What can hang from each mark
zakog: nata
lugik: sidu tafeze
moso: rusi sidu
nata: muba tafeze
kogana: kalog muba nata repu zakog
netag: moso zakog
rusi: netag sidu tafeze
kalog: baget repu sidu
baget: kalog lugik repu sidu
repu: lugik nata zagir
tafeze: sidu
zagir: kogana nata
sidu: kalog lugik rusi

Each row is shifted at random along 6 fixed directions that mean nothing.
Known rows, with every way that one mark hangs from another
lugik(sidu(kalog) tafeze): [-416 -138  134  -36  121  -33  -90   42    5 -141    4 -343  -36  -35
  149 -159  152 -282  165 -151  131  -13  262 -341  -33  -54 -217  151
   54  154  169  -84  -86   32   -2   73   93   47   48    3  338   43
   79 -145  170  -24 -144]
sidu(kalog(baget(lugik) repu(zagir(nata))) rusi): [  50 -371  -43  138  -18  -23   91  -46   14   20 -152  187  330   90
  117 -158  -81   99 -277   56  -65  -27  -18  451 -231  -62   52 -122
   16 -176  176 -192   63 -259   44 -154  111 -144   10 -286   72  111
    4 -265 -365  133   65]
sidu(kalog lugik rusi(netag)): [-416 -291 -361 -164   88  288  239  260  -49  196   37    9  479  375
 -314 -181  207  311 -578 -211  -10  129 -334  -81  281  195  115   -1
  342   39  168 -103 -351  -76 -145 -106 -406 -213  272  574 -148 -376
 -329  447 -254  -41 -293]
baget(lugik(sidu(rusi) tafeze) repu): [-302  187  192  301 -220  171   50   44  -15 -198 -367 -287  107 -140
  559  186 -250  468 -101  187 -221 -318 -124  166 -500  474  285  102
 -109   67  126    1   11  352  145 -307  312  141 -376 -161  347  204
   18  221 -104 -137   94]
lugik(sidu(kalog(baget(repu)) rusi(netag(moso))) tafeze): [-367  111  -56   26  152 -147 -333   29   62    4 -173 -275 -227 -154
 -291  196  -92 -106   23   78   73   51  240  -17  -69  316   94    1
 -121  -17  328  -88  275  -70  -12  -21  -74  486  -25   25   40  325
  150  430  221 -217  285]
kalog(baget repu(lugik)): [ 118 -392  118  217  -37 -149  -38 -204  112   63 -188  223  136 -145
   89  -89  -88 -199 -253  100  167  202  284  383 -404   -7 -129 -282
   30  -49   48   10   87 -163  187 -110  163 -198  -37 -464  -10 -111
  -12 -618  -89  166   -8]
tafeze(sidu(kalog rusi)): [-180 -404 -268 -167  -66  258  394  263  -37   32 -196  -21  -55  268
    1  -62   28  352 -424  162   57  -17 -415  -51  -19  149  -48 -169
  210  -68 -142    8 -401  133 -194  -49 -350 -321  207  607  -44 -264
 -236  209 -318   13 -398]
rusi(netag sidu(kalog(repu(zagir)) lugik)): [-220 -120   49  -22   75  -59  -43  -96 -120   -1  241   41  387   -7
    7 -117  119  142 -158   61 -129  -91   16  -91   28   21   23  162
  188 -152   66 -179  -26 -210   49  -45   19 -104  -64   95  126   -7
  -88  -55 -123  125   57]
kogana(kalog(baget) nata repu(zagir)): [  65  348  473  -66  -46   83   69  -32  -73 -232  216   95   16  161
  650 -531  145 -255  243 -364  -87 -160  -32   36  -93 -421 -289  277
   28  289  333  -14 -262  485  173  197  375 -236 -232 -298  506   51
   15 -366    7 -244 -310]
repu(nata(muba tafeze(sidu(rusi))) zagir(kogana)): [ 551  172 -296  192   49 -201   57  177   71  235   86  439 -377 -140
 -340  235 -293 -400  261  -11 -115  218  229  146  111 -113   21 -186
 -271  241 -237  297  120 -105  -84  142 -212  -69  106 -410 -157    5
  128   43  283   90  120]
repu(lugik nata(muba tafeze)): [ 490   -2  -16   59 -241  -79  188  -92  163  206 -211  340 -420  102
  -14  249 -110  -40  239   69   72  145  -90  293 -128  -23  -53 -325
  -56  -49 -279  340   90   67    6   62   12 -171  199 -458 -194 -200
  103 -473  -64   44   14]
repu(lugik(tafeze) zagir(nata)): [ 358  374 -260  123 -116  141  269  164   25  394 -107  398  -17  112
 -240  256  -94  298  -90 -155 -294   62 -472  366  136  373  347 -356
 -331  126 -268  416   79  141 -183 -136 -185   21  106 -219 -217  -72
   10  555 -192 -210  154]
moso(sidu(kalog(baget(repu(zagir))) lugik rusi)): [-239 -543  -42 -244  148  -39   83  154   67   12 -147  -15   14  126
 -174 -303  133  -49 -262 -221  153  107  120 -287 -104  -43 -386 -106
  277   88  231 -142 -208 -115  -64   79 -213 -114  219  362   76   49
 -111 -102  -10  -54 -303]
zakog(nata(muba tafeze(sidu))): [ 389  114   61  159  -78  -38  -44  -88  -91 -140  133  405 -114 -171
   68  166  -59 -282  256  148  -53  -28  145 -135  128 -189   84  128
 -177   93 -283   92   77  -17   60   52  141  105  -43 -279  -54 -423
   70 -127  230  309   83]
lugik(sidu(rusi(netag(moso zakog))) tafeze): [-368  341  -13  -85  182  -28 -371  129  -46  -14  290 -342  -43 -191
 -174   88  183 -305  300  -55  126   42  238 -348  395   50  189  209
 -140   81   38 -183  140 -112 -116   74  -51  449  104  223   -8  346
  107  431  296  -84  198]
rusi(netag(zakog) tafeze(sidu)): [   5 -180   38 -395 -156  286  114  123  -81  -49  412 -425  136  180
  211 -114  392  428  135    9  157 -205 -429 -199  517 -112   93   92
   71 -334 -356   73 -133  -76 -397   94 -160 -427  265  685 -118  -11
  -89 -179 -376   64 -141]
tafeze(sidu(kalog(baget(repu)) lugik rusi)): [-290 -398    3   84  149   59  -62  -81  -45   42   89  181  497  -47
 -151 -107   64  157 -364   88   24   39   55  132 -140   72  -11  -89
  205 -120  316 -132   85 -381   76 -154  -74  193   19   94   93 -232
  -92    3 -100  285  126]
kogana(kalog muba nata(tafeze(sidu)) repu(lugik)): [ 359   80    3  257  -21  -55  335 -151  148   69  -69  397   92  -49
   71 -116  -45 -249   21  100   64  211  124  132 -260 -452 -117 -216
   41   11  141  223  184  -58  321  -45   71  101 -230 -848  -78 -359
  -34 -500  -23  290  -25]
tafeze(sidu(kalog(baget(lugik repu)) rusi(netag))): [-351 -324   -5 -163  106  135    6   90   23  -42  -89 -142   10   61
  -88  -83   97  192 -272   -7  162   -8  -94  -33  -93  141 -126  -75
  211  -41  191  -47 -143    7  -48    9 -174  -26  125  487  135  -47
 -120   64  -43 -132 -158]
zagir(kogana(zakog) nata(muba)): [ 763  253 -121 -196 -185  120  102 -334   18  292  470 -128 -129  273
  -70   44   -5    0  567 -257  -46  -68 -624  271  536 -315  264   40
 -282  -60 -358  122  172   90 -188  190  -36 -392  169   52 -425  -61
  125   17  -33  150  172]
baget(kalog(repu(zagir)) lugik(sidu(rusi(netag)))): [-121  285  195   15  128  -15 -193 -237   23   54  -20 -155   94  -78
 -152   36    6  147  154 -136  -78 -136 -123  346 -150  118  194 -112
 -157  -25  265   52  347  -46    9    2  197  330  -82  -24  200  450
  185  302   14 -325  382]
baget(lugik(sidu(kalog rusi)) repu(nata(tafeze) zagir)): [ -93 -244  -26  -35  177   23  204  279   74   23 -310  -10   55   83
 -200 -131  103  -14  -62 -495   -3   34  -13  -33  -87   28  -75 -194
  -36  204  296  194    7  -38  -79   24 -148  -17  173 -135  220  195
   47  248  -17 -346  -92]
zakog(nata(muba tafeze(sidu(lugik rusi)))): [ 157  130 -219  -14  148  165  104  261 -100   15   97  512  125  -21
 -484   41   99 -221  -89 -257  -41  172  -13 -381  406   32   97  103
  -95  346 -179  240 -121   10  -42   15 -251  169  190   14 -192 -714
 -132  559  289  109 -124]
sidu(kalog(baget repu) lugik(tafeze) rusi(netag(moso))): [-347 -587 -129   33  122 -280 -234   27  145  -12 -284 -126  116  -60
 -111  -81  -65 -216 -306  115  193  214  564  121 -263  -44 -153  -74
  200 -144  410 -340   67 -392   81 -101  -28   10   65  -95  -64  308
   -2 -465   -1  -18  -15]
zagir(kogana(kalog repu zakog) nata(tafeze)): [ 187  205   58  175   35 -170  119 -155   75  -92  277 -296  -86 -137
  563 -187  -94 -573  349 -173    1   56  444 -275   20 -634 -326  292
   13  266    9  -84 -254  115  328  125  275 -444 -266 -488   96   65
  -13 -792  376  165 -332]
baget(repu(nata zagir) sidu(kalog rusi)): [-114   90   89  197  -14   30  141  265 -104 -160 -233   87   22   14
  256  -27 -209  226 -182  -28 -299 -172  -74  199 -245  160   48   30
  -35  219  187  -89 -222  287   -2 -104   58 -111 -225  -48  389  257
  -36  414  -73 -327  -72]
moso(rusi(netag) sidu(kalog(baget repu) lugik(tafeze))): [-153  -83 -146 -228  114   64  -72 -119   -8  211  268   52  486  124
 -489  -24  268  357 -239   -3  -15   29 -298   13  246  202  242  -87
  145 -436   22  -19  413 -454 -130  -24 -253  376  148  223 -363  -91
   -4  307 -287  235  378]
moso(rusi(tafeze) sidu): [-260  349   76 -187  -54  223   20  264 -171 -154  322 -158   29  -56
  232  -71  155  128    1  147  -79 -175  -50 -515  294  111   49  388
  144  115 -283  -44 -292  260 -102   64  -40   49  -67  562  -18  -58
 -178  176   69   67 -188]
zakog(nata(muba tafeze)): [ 588   23  -87  208 -206   15  102 -142  -85    7  109  435   88    2
   10  180  -48 -127  149  143 -108   -2 -101   94  221 -172  299   34
 -241  -67 -363  105  209 -152   -5  -27   96  -11   19 -415 -270 -515
   58  -74  -69  468  190]
kogana(kalog nata(muba tafeze) zakog): [ 294  103 -151  145 -298  226  538  -73   41   -2 -119 -147  142  359
  628  -20  -33  150 -188    1   -3  -32 -306  -82   -2 -322 -174  257
   85  -59 -415   22 -398  298  128  -38  144 -742  -93 -426  -59 -531
 -200 -516 -496  412 -541]
tafeze(sidu(kalog(baget repu(nata)) lugik rusi)): [-297 -313  -31   -7  324   73  -34   66  -78   43  217  339  633  -20
 -436 -265  206  -58 -359 -179   45  168   89   38   59   -3  -82  -55
  210    7  297  -45   20 -413   52  -81 -178  193  144   -7   84 -328
 -122  147  -30  178   41]
rusi(netag sidu(kalog lugik)): [-116  -82  -13   14  -23 -307 -212 -223   51   24 -113  -91 -429 -133
  -76  234 -203    0   -5  354    8  -27  238  -95 -292   93 -227  -77
  177 -122    2 -129  -54   35  113   58    7   21 -125  298   55  301
    7 -299  218  -94   46]
kalog(baget repu(nata(muba tafeze) zagir) sidu(rusi)): [  54  375  116  -80  135   46  -79  263 -102 -160   20  372  -11  -27
 -148 -170   66 -246  124 -323  -73   67   32  139  140  191  -30  229
 -290  212  -29  206   29  145  -44  109   63   71  143 -443  226 -192
  118  492   29 -207   36]
kogana(kalog(sidu) nata(muba tafeze)): [  58  446  -67   62 -116  204  345  178  -83 -170 -202  139 -163  195
  235  -35  -91   -6 -111  -96 -129   18 -198 -173  -33   64 -202  283
  -37  259 -305  227 -385  604  149   56   30 -276 -108 -198  131 -561
 -156  196  -41  -30 -431]
nata(muba tafeze(sidu(kalog(baget(repu))))): [  63   70  -17  -22  -84  184   92  -21    8  -17 -190   59 -192   95
   88  134 -123  258  -51   81  -48 -114 -233  -15  -91  247   19   83
   -6   34 -138  309   -8  242   25  -41   22  -84  -50  -43   21 -610
  -29  169  -41  -12  -64]
tafeze(sidu(kalog(repu) lugik rusi)): [-104 -287 -299   -6  175  -82   63  110   87  125 -383  238 -201  -59
 -425   65 -227   49 -417  103   10  151   45   94 -280  200 -114 -395
  113   79  158  116 -123  -12    6  -79 -334   68   14  307  -99   39
 -104  319  139 -274  -93]
kogana(kalog(sidu(lugik)) zakog(nata(muba))): [ 400  408   32 -110  -38   10  -59 -302   12  143   46   94 -222  174
 -300   99   37   19  176 -334  -43   41 -366  117  144  -30 -148 -127
 -211   25  -85  234   73  211   46  132   21  137  -11  -77 -112 -156
  121  339   64  -85  110]
netag(moso zakog(nata(muba))): [ 245  429  345  -58 -209   59 -331   28 -189 -198  195  -67 -379   25
  408   56  -97 -134  374   12 -112 -248  -40 -195  210 -169   81  323
   -9  312 -255 -215 -370  621  -14   51  324 -103 -286  392   -8  104
  -31   46  287 -350 -204]
netag(moso(sidu(kalog(baget) rusi(tafeze))) zakog(nata)): [ 200 -250  163 -349 -246  150    9   12 -202 -136  290 -190  181  299
  189 -106  293  391   90  171   25 -291 -444 -139  381 -215  134  101
  106 -465 -280 -336  -46 -139 -270  -40   12  -53  125  485 -287   70
  -46  -98 -515  245   -4]
lugik(sidu(rusi(netag(moso zakog(nata)))) tafeze): [-325  228 -126 -149   19  278   57  397 -149  -63  176 -236  212  108
 -135   22  258  133  -45 -163   -3  -34 -267 -410  491  253  306  243
  -86   72 -158  -91 -171  125 -258  -54 -214  128  185  368  -84  -86
  -96  746  -83  -54 -124]
nata(muba tafeze(sidu(kalog lugik rusi(netag)))): [ -12  249   61 -211  -51  -36 -236 -174   71  -36  -33   38 -570  -15
  109  231  -95   27  420  201   39 -159   13  -38   -9   36  -22  101
    9  -60   23  105  109  136   -6  139   90  217   78  152   22  -41
  169  -47  248 -161  153]
moso(sidu(kalog lugik rusi(netag(zakog(nata)) tafeze))): [-145   29  -28    8  226 -241 -316  -17  -23  -42  256   57   58 -269
 -311   32   24 -238    9   98   17   74  507 -435  158 -143 -155   93
  177   13  121 -229   13 -344   87   25  -89  388  -87  222  -71  209
  -47  -42  384   90  129]
moso(rusi(tafeze) sidu(kalog lugik)): [-260  165   54 -191  161 -149 -282   55   12  -28   75  -69 -301 -172
 -177    6  -12 -122   63   69   -3  -28  358 -433    5   27 -250   81
  228  146  126  -20  -96   75   24  129  -80  353 -102  497  -20  284
  -21   -9  442 -215   -3]
sidu(kalog(repu) lugik(tafeze) rusi(netag(moso zakog))): [-527 -186  -61 -335  140  118  -86  315   -2  -43  -52 -319  190  224
   17 -293  203   70 -189 -311   76   -6   26 -256  219  -15  -29  196
  307  107  314 -259 -351   80 -126  -66 -145 -176  112  508  -15  209
 -171  224  -19 -475 -345]

Rows
[ 135  243  373  320  -68 -246 -328 -103  -33 -278  -86   57 -394 -347
  427   40 -427 -324  254   76 -145  -64  473  225 -457  111 -227  242
 -224  340   69  -63  -54  415  241   67  440 -109 -400 -364  447  207
  165 -274  439 -149   29] -> kalog(baget(repu(zagir(kogana nata(muba)))) sidu)
[-201  133  -41  146  112 -215 -351   52  -28  -90   94  -68  -39 -347
  -97  128  -80 -231    5  194   36  128  524  -89   22   83  -60   87
  -47   30    3 -135  -10 -179   72   -5   16  238  -78  113   50  292
   14   -4  308   14  146] -> kalog(sidu(lugik rusi(netag(zakog) tafeze)))
[-143 -210 -119 -133  -62    5   82  333  -59 -128  -84 -358  -44   51
   86  -36   24  174 -317  157   -4  -29   90 -228   82  173  -53  135
  103  -58 -198  -33 -282   89 -155   -5 -157 -390  -10  371 -104   61
 -192 -124 -201 -157 -308] -> rusi(netag(moso(sidu(kalog(baget repu(zagir))))) tafeze)
[ 628  532  -19  216 -112 -237    2 -377  152   92 -362  502 -486 -134
 -194  259 -352 -200  277  233  -74   99  -45  640 -355 -116   36 -369
 -378 -117  -19  340  543  157  214   -1  139  389 -269 -866 -207  112
  258   83   50 -107  469] -> kogana(kalog(repu(lugik) sidu) muba nata(tafeze))
[-336  -89  108 -187  150   63  -70  126   28   64  273 -152  145  -57
  -82 -171  370 -191   91 -228  300  166  200 -350  292  -83 -113   18
  159   83  100  -75 -145 -166  -77   74 -123   10  311  228   37   31
  -69 -148  137   37 -152] -> repu(lugik(sidu(rusi(netag(zakog) tafeze))))
[  42 -190   59 -287   69  -94 -140   16  -37  -47  516  -91  -28  -66
  -47 -150  360 -338  236    2  273   75  193 -578  483 -498 -113  113
  224 -140 -284 -361  -61 -267 -176  303 -139  -17  213  601 -255  279
  -33 -394  158  282 -116] -> moso(rusi(netag(zakog(nata))) sidu)
[  38  -17  -70    1   78 -195 -364 -100  -40  113  133 -172 -142  -98
 -228  146  -68 -141  -54  299   83   55  202 -129   94  -97   -7 -108
  105 -149 -156 -328   73 -220   24  -24  -43  306 -114  357 -303  301
  -35   28   72   70  154] -> netag(moso(sidu(kalog(baget) rusi)) zakog)
[ 185  224  126  -48  -59  -61  -43  -91  -51 -173  309  -71 -377 -173
  408   32 -100 -348  588   53  -47 -157  148 -135  124 -317  -84  235
 -124  177 -220  -10 -117  237   10  183  171 -217  -11   50   73  139
  103 -400  402    6  -69] -> zagir(kogana nata(tafeze(sidu)))
[-116  233   61  -30  134 -109  -54  292   -3 -268 -286  244 -322 -153
  -38  -97 -137 -391  102 -206  -18  130  362 -130 -145  112 -252  198
  -59  402   41  127 -269  357  127   96   50  -28    0 -219  225    0
   22  206  407 -429 -250] -> kalog(repu(nata(muba tafeze)) sidu(lugik rusi))
[-189  -34  264   74  196 -119 -224 -231  171    3 -302 -456  -80 -201
 -205   13  -18 -100  232 -342  115   -8  218   57 -342   17 -114 -163
 -135  191  421  185  405  -27  111   22  204  348 -147 -109  286  438
  214   28  342 -387  254] -> baget(kalog lugik(sidu tafeze) repu)
[-423  442  320  107   70   94 -401  -52   -6 -145  -31 -247   27 -236
   91   96  -44   57   75 -131  -34 -150  121   42 -202  446  104  210
 -132  227  308   44  150  284  150  -83  283  450 -224  -55  379  139
   90  363  280 -321  235] -> kalog(baget(lugik(sidu(rusi(netag)) tafeze) repu))
[  77 -121  212  252  -66 -198  -22 -352  181  125 -444  -87 -285 -158
   26  193 -306  124   -5  136   35   27   96  410 -606  100  -71 -386
  -10   10  291  113  243   70  158  -78  172   29 -250 -174   96  316
  117 -220  131 -221  173] -> baget(kalog repu(lugik(sidu)))
[-504   -8 -204  253  156 -117   -8  257   54 -114 -311 -177  -40 -217
   -8   82 -216 -173 -299  155    0  123  442 -235 -240  278  -30  110
   40  168  166 -131 -166   44  110 -135  -78   62 -161 -137  181  115
  -63  216  199 -100 -160] -> lugik(sidu(kalog(repu) rusi(netag)) tafeze)
[ 502  200 -162  240  201 -233   52 -273  171  432   65  161   49  -65
 -373   99  -73 -207   55 -253  -55  257   24  179   40 -146   96 -352
 -193   40  131  243  294 -293  166   12  -53  143 -113 -659 -194   -4
  121   64  111   17  253] -> kogana(repu(lugik(sidu(kalog)) zagir(nata(muba))) zakog)
[ -71  -59 -216 -147   69  465  407  124    9  255 -201 -241  618  388
 -489 -165  259  550 -428 -545  -67   30 -771  204  171  318  278 -213
  -80   51  -87  469  100   38 -178 -187 -219 -119  156  152 -158 -433
 -178  733 -464 -254  -57] -> baget(kalog(repu) lugik(tafeze))
[-375 -494 -288 -100  322   -8   95  312   16   44  194 -160  237  -48
 -434 -271  356 -572 -192 -274  395  418  368 -553  393 -209 -154   25
  136  191   24 -210 -204 -371 -129  188 -404 -147  465  346  -63 -101
 -159   -4  190  257 -338] -> lugik(sidu(rusi(netag)))
